Read these off the row that follows.
1) Find the entry just right of 2689.
2) Find the entry just left of the largest entry.
1085  1072  3020  2414  8737  1648  2689  3863  1468  1998  4396  1695  2734  7520
1) 3863
2) 2414

Read these off the array that follows.
1) The entry just left of +2.33?
2) The entry directly below -1.21?
3) The entry just left of -2.15?
4) The entry just right of the smallest entry?
5) The bottom-left entry?
6) The top entry of the column that holds the smallest entry?
7) The entry directly below +3.01?
8) The entry directly below +1.32?
-5.58  +3.01  +0.16  +2.33  +4.96  -0.71  -2.04  +1.43  -1.46  +0.02  +0.51  -2.57  +2.92  -3.99  +0.13
-3.74  +3.54  -2.26  -0.58  +5.31  -1.21  -3.01  +1.52  -3.27  +1.58  +1.64  -2.76  +3.31  +0.06  -0.88
-4.57  +2.31  +0.73  +1.32  +7.36  +2.24  -2.06  +2.95  -2.15  -3.42  -1.17  -2.85  +0.49  -3.28  -2.59
-4.47  +5.37  -0.42  +2.16  +2.73  +0.23  -2.63  +0.19  +0.59  +2.98  +0.25  -2.80  +3.24  -5.22  +3.52
-3.88  +2.97  +0.19  +0.35  +6.47  +2.66  -1.90  +3.03  -1.61  -1.70  -1.73  -3.08  +0.69  -3.25  -2.01
1) +0.16
2) +2.24
3) +2.95
4) +3.01
5) -3.88
6) -5.58
7) +3.54
8) +2.16
